Rows, each with the grade of its hidden value
(in the rows, 128 means zero)
[113 110 185 125  93 216  96 119 155  98 112 139  95 110 108 108 130 162
 112 167 138 156 115 145 113 142 117 151 100 154 178 132  75 167 123 126
  77 151 164 127 157 116 158 149 156 163 141 124 130 132  78 104 149 120
  80 111 147 151 156 132 124 169  59 141 116  85 109 121 142 141  97 130
 109  91 120 125 149 103  94 114 121 162  86 111 151 137 121 127 146 127
 127 150 130 137 148 119  79 122  89  68  99]
(43)
[156 132 143 132 122 101 170 143  91 168 151 119 121 152 126 172 134 143
 107  80 112 116 108 177 157 106 164 132 181 144 128 183 162 112 113 149
 138  65  62 132 128 125 130 152  98 127 111 110 135  99  57 148 103 181
 174 122  94 110  78 126 115 168 245 148  87 159 119 117  52 148 118 157
 103 149 118 148 243 171 139 118 138 122 207  92 124 127 132  88  96 131
 146 110 151 103 148 204  96  81 109 140 213]
(36)
[123  94 142 134 128 107 100 136 225 109 129 166 119 129  65 105 111 118
 120 167 127 110 132 147 116 152 118 139 103 139 170 123  96  93 115 135
  91 172 154 169 145 130 140 126 116 146 144 137 117 120 121 134 159 100
  96  73 148 120 166 127 116 143   4 118 125 102 155 153 200 147 134 117
 125 101 113 111  88  93 132 121  95 134 101 115 131 194 116 125 138 123
 111 116 120 130 133 100 130 163 167 107  96]
(43)
[126 110 167 129 103 178 126 137 186 121 136 143 114 139  79 112 118 146
 103 132 120 131 112 175 138 139 130 148  97 176 182 148  84 111 114 141
  87 123 142 149 172  92 166 160 112 181 135 118 148 111  49 135 154 130
 101  90 139 122 135 127 116 197  69 147  99  82 129 129 138 158  98 143
  84 112 104 130 188 122 122 106 123 151 138 103 142 196 111  85 129 129
 127 107 137 113 155 160  89 125 100  88 137]
(45)
[118 101 161 113  76 230 104 130 159 112  99 129  98 132  94 118 118 161
 112 123 126 145 115 144 122 149 110 140  97 189 164 107  76 157 129 117
  70 148 142 130 164  71 191 153 148 213 156 120 161 125  89 100 147 120
  90 115 164 144 141 127 126 169  88 152 111  48 119 109 141 149  92 136
 106  97 121 122 140 106  91 106 131 143  86 131 138 174  98  94 148 129
 131 130 132 124 146 135  91 123  70  53  94]
(36)
[152 140  85 142 165   1 171 145 116 162 162 130 162 156 116 158 124  95
 137  80 112  97 136 146 162 109 147 115 177 108  88 159 170  26 118 148
 182  91  81 151  99 146 100 119  78  81 102 126 126 109 115 175 106 142
 184 103 100  88  91 123 120 104 188 120 122 191 160 141 114 132 155 140
 120 170 120 138 163 153 156 136 120 102 202 119 112 155 138 101 102 129
 130  90 137 112 117 166 167 124 190 201 190]
(43)
[136 112 170 122  84 255 116 117 168 116 111 144  88 139 112 132 126 167
 109 152 141 152 113 149 110 150 117 148 104 159 207 141  84 185 112 134
  62 153 155 126 164 109 168 159 152 185 154 121 129 121  45  94 152 136
  82 114 140 156 138 131 112 195  48 140 106  70 116 118 130 137 100 122
 115  70 125 133 141 109 102 107 139 153  98 104 145 143 110 104 145 129
 130 147 137 121 163 142  78 102  60  48 103]
(36)
[164 123 131 128 114 185 148 129 150 145 135 135 112 162 118 167 129 142
 114 116 130 125 111 171 139 136 133 137 138 150 185 162 123 157 108 138
 107 113  99 137 153 115 149 159 113 152 140 118 149 100  37 127 123 158
 124 112 124 134 107 128 107 183 133 134 104 111 128 133  95 136 118 130
 103 108 126 143 192 148 120 111 136 135 171 101 138 127 116  65 130 131
 138 116 141 106 160 202  93 103  91  79 156]
(36)
[ 85 103 199 129 106 185  71 120 184  89 132 150 103  85  99  83 125 148
 104 205 131 146 125 133 103 144 115 152  85 150 183 135  71 117 129 139
  81 153 178 143 155 120 137 147 153 156 130 127 116 142  84 118 165  89
  82  93 188 143 172 134 133 141  34 140 120  94 124 134 181 147 105 132
 106 101 112 119 119  94 116 115 105 165  54 105 159 163 122 169 139 124
 117 137 126 149 136  80 102 134 112  70 100]
(45)
[149 148 127 130 118 104 178 139  72 167 142 101 129 151 131 170 130 131
 119  66 114 123 117 151 170 107 152 120 180 147  79 155 156  93 123 137
 156  68  67 126 126 100 129 140  88 145 112 114 156 102  72 146  93 157
 164 139 111 104  87 124 125 135 245 144 105 153 122 115  44 141 116 156
 103 164 125 145 199 176 131 120 156 114 202 115 119 151 129  77 104 133
 143 100 141 106 139 200 125  99  94 143 184]
(45)
[140 106 136 126 107 189 124 132 180 130 124 142 109 145  94 130 118 137
 116 127 126 130 119 155 130 148 130 139 112 163 175 135 100 143 112 135
  85 143 139 149 159 102 163 149 121 160 146 123 145 112  78 127 150 133
 104  98 143 126 132 127 113 175  72 133 109  94 129 130 133 138 113 126
 105  99 115 131 161 123 118 108 121 135 129 102 133 159 106  78 137 129
 127 123 135 115 149 151 103 120 102 101 118]
(43)
[117  96 127 131 134 113 100 142 222 124 117 159 126 119  63 111 109 107
 127 138 118 103 140 140 136 142 118 134  94 150 157  94 100  94 120 132
 102 161 154 166 142 136 147 120 115 136 158 139 127 124 148 123 154 110
  95  75 157 119 154 121 114 133  15 110 126 112 170 154 211 148 135 115
 127 108 113 110  21 105 132 122  98 115 101 128 127 200 108 101 128 123
 114 112 118 132 128  89 145 162 177 112 111]
(36)
[152 125 124 139 143 107 147 141 139 143 158 136 141 146 104 145 124 116
 124 121 118 112 126 156 141 116 149 132 158 124 131 169 139  67 107 146
 140 120  96 158 124 135 124 137  95 105 110 125 126 110  92 161 127 132
 155  92 106 102 109 129 118 143 143 123 117 140 146 135 125 136 129 134
 103 148 111 145 173 150 144 124 120 135 182 105 119 156 130  99 117 130
 124 110 137 113 136 180 118 118 150 163 171]
(43)
[100 101 163 136 125  95  96 150 198 111 135 153 126 113  67  98 113 119
 118 148 112 119 139 144 135 142 122 138 106 143 140 115  83  71 132 135
 104 148 160 156 139 137 135 123 112 140 136 131 107 134 143 146 165  79
  98  66 146 109 167 125 131 125  48 125 125 121 166 157 225 154 132 144
 123 127 103 110  89  98 141 125  87 129 101 118 132 219 119 143 125 121
 100 104 119 138 119  76 154 168 190 114 107]
(43)
[143 108  88 134 155  90 129 142 205 136 138 154 140 152  72 128 107  95
 136 124 120  84 141 143 136 138 130 124 124 129 146 115 116  60 111 144
 117 144 129 177 126 151 134 112  94 117 140 137 125 113 132 162 146 123
 129  72 135 100 136 122 113 138  54 106 131 134 179 155 191 132 147 114
 125 121 117 126  99 124 140 125 100 116 142 107 114 195 116 103 127 123
 113 110 129 121 137 125 157 161 199 146 137]
(45)
[ 85  99 202 131 104 161  75 126 179  93 125 148 102  82  96  63 121 153
 108 196 128 148 122 147  94 144 117 153  89 156 173 137  68 126 128 134
  87 167 175 141 161 113 140 148 152 151 137 128 116 150 104 119 168 102
  77  91 181 133 165 134 130 153  55 144 142  76 124 135 189 151 102 133
 115 106 110 119 127  99 125 117 108 165  48 110 154 170 123 160 136 125
 117 138 125 147 137  98 104 143 118  80  92]
(43)
[132 120 162 130 104 159 134 135 143 131 144 132 108 134 106 139 127 153
 107 129 121 136 111 168 139 128 133 144 147 157 155 168 108 126 117 146
 118 113 110 140 153 100 146 163 114 154 122 114 142 111  52 138 135 142
 128 105 116 126 105 132 122 170 139 160 109 110 118 123  92 148 104 145
  94 125 113 136 205 149 126 109 131 157 148  93 138 151 126  93 123 129
 131 116 146 115 153 168  84 103  85 102 151]
(43)
[140 130  98 138 156  66 146 137 130 134 150 131 149 147 114 135 122 106
 137 126 118 110 136 137 143 120 138 126 150 113 112 142 138 182 120 139
 155 110 102 153 113 126 115 123 102 107 114 135 129 114 126 166 120 131
 152 108 110 104 121 128 139 107 145 123 129 142 146 142 129 122 143 129
 121 150 119 134 141 145 144 134 117 130 141 124 118 150 132 126 124 128
 121 106 131 115 110 165 147 131 165 171 160]
(36)
[158 119 131 135 127 119 151 144 143 146 153 135 128 163 107 160 121 131
 111 106 115 110 117 180 156 126 151 135 150 149 156 175 124  87 102 152
 118  96 100 166 145 105 148 150  89 144 123 117 146  93  47 163 129 151
 139  91 120 107 102 126 105 174 134 137 106 127 140 132 104 148 122 143
  99 130 113 144 195 158 135 110 134 132 195  98 119 183 120  58 114 131
 133  99 145 101 147 192 107 110 127 128 193]
(36)
[144 148 160 130 110 125 166 133  57 148 147 110 111 136 158 162 144 149
 110  99 117 136 109 160 165 103 154 136 177 146 119 184 147 149 119 141
 193  74  77 111 130 111 126 154 112 137 111 107 143 108  65 138 109 162
 162 143  99 123  84 130 124 165 240 154 100 164  97 110  47 147 105 161
 108 145 123 149 244 176 126 116 145 134 185  97 127 115 140  96 105 133
 147 122 148 111 150 186  91  77  73 123 190]
(43)
[169 127  48 144 203  19 165 155 158 153 161 141 174 167  90 152 114  62
 144  99 112  62 138 150 156 124 149 119 151 105 127 163 159   9 110 153
 158 106  91 190 119 162 114 115  54  94 112 135 131  84 125 205 120 140
 157  88 111  64  99 121 111 127 141 102 127 155 203 155 138 124 186 128
 109 153 116 138 152 153 152 132 131  96 206 115  96 176 126  82 110 128
 120  66 133 106 113 173 180 139 214 214 173]
(36)
[134 122 160 117  87 251 117 103 124 113 104 125  96 130 144 139 133 169
 120 152 151 166 116 140 102 140 117 141 105 154 177 135 100 222 125 117
  94 135 149  97 156 105 155 149 156 162 139 118 141 130  75 101 137 152
 109 156 135 170 136 134 129 164 106 143 120  60  79 103 109 122 103 117
 117  92 143 131 164 118 100 115 142 160 108 119 142  78 122 106 144 130
 134 164 135 117 150 147  74 110  32  63 107]
(43)
[146 129 107 124 121 231 133 108 129 113 125 128 118 145 144 135 130 139
 132 160 155 143 120 126 103 136 117 135 124 118 165 148 107 184 117 132
 107 144 152 132 144 116 138 145 141 135 127 124 139 123  84 122 127 121
 126 130 123 145 139 135 124 147  74 128 141  88 115 115 112 119 118 106
 118 101 136 132 140 121 109 122 136 160 122 127 132  93 123 115 150 131
 129 141 132 119 146 157  99 110  91 119 110]
(45)
[163 137 145 128 117 172 165 138  91 173 139 115 115 158 138 166 131 147
 110  97 120 128 105 171 159 121 156 129 157 148 143 161 151 151 110 145
 134  74  65 124 141 107 139 143 104 142 125 107 151  94  37 132 113 176
 156 125 113 127  24 127 113 190 196 148  95 131 117 108  35 146 113 151
 103 127 126 144 235 174 125 112 157 125 201 100 124 107 124  61 115 135
 150 113 152  98 159 224  90  75  74 138 189]
(36)
[167 134 157 139 117 105 175 146 116 160 162 124 121 151 114 164 130 139
 106 111 114 125 105 191 162 108 164 138 188 156 136 228 136  91 108 161
 124  68  60 146 144 106 134 160  75 138 105 111 145  89  31 167 118 166
 156 105  96 100  84 129 115 176 217 148  89 169 122 122  70 155 110 163
  80 148 107 154 255 175 138 111 134 149 214  65 126 155 133  80  95 133
 137 106 154 101 146 238  87  78  93 131 217]
(36)
[152 149 127 131 123 109 177 139  74 161 152 104 136 148 140 171 136 136
 118  84 115 126 115 155 167 106 155 125 188 146  96 167 156 109 122 139
 150  67  70 125 129 106 131 149  96 134 107 110 149 103  82 148  95 167
 179 145 111 105  79 127 124 152 255 148 107 154 118 114  50 158 113 154
  97 166 120 137 222 164 132 120 153 123 196 102 126 132 135  88 106 134
 142 109 147 103 140 206 111  91  98 149 187]
(45)
[157 131  47 143 187   2 165 155 154 166 149 138 170 166 102 163 116  70
 148  99 108  62 140 147 159 119 151 113 160 103 108 137 175  17 112 142
 158 112  77 177 106 165 110 108  68  97 125 132 127  97 153 171 114 136
 176  88 112  70 104 120 112 111 144 100 123 182 188 151 117 128 182 129
 127 153 118 132 141 157 156 134 123  89 208 116  91 166 124  95 105 127
 126  75 131 109 117 166 185 133 223 221 177]
(36)
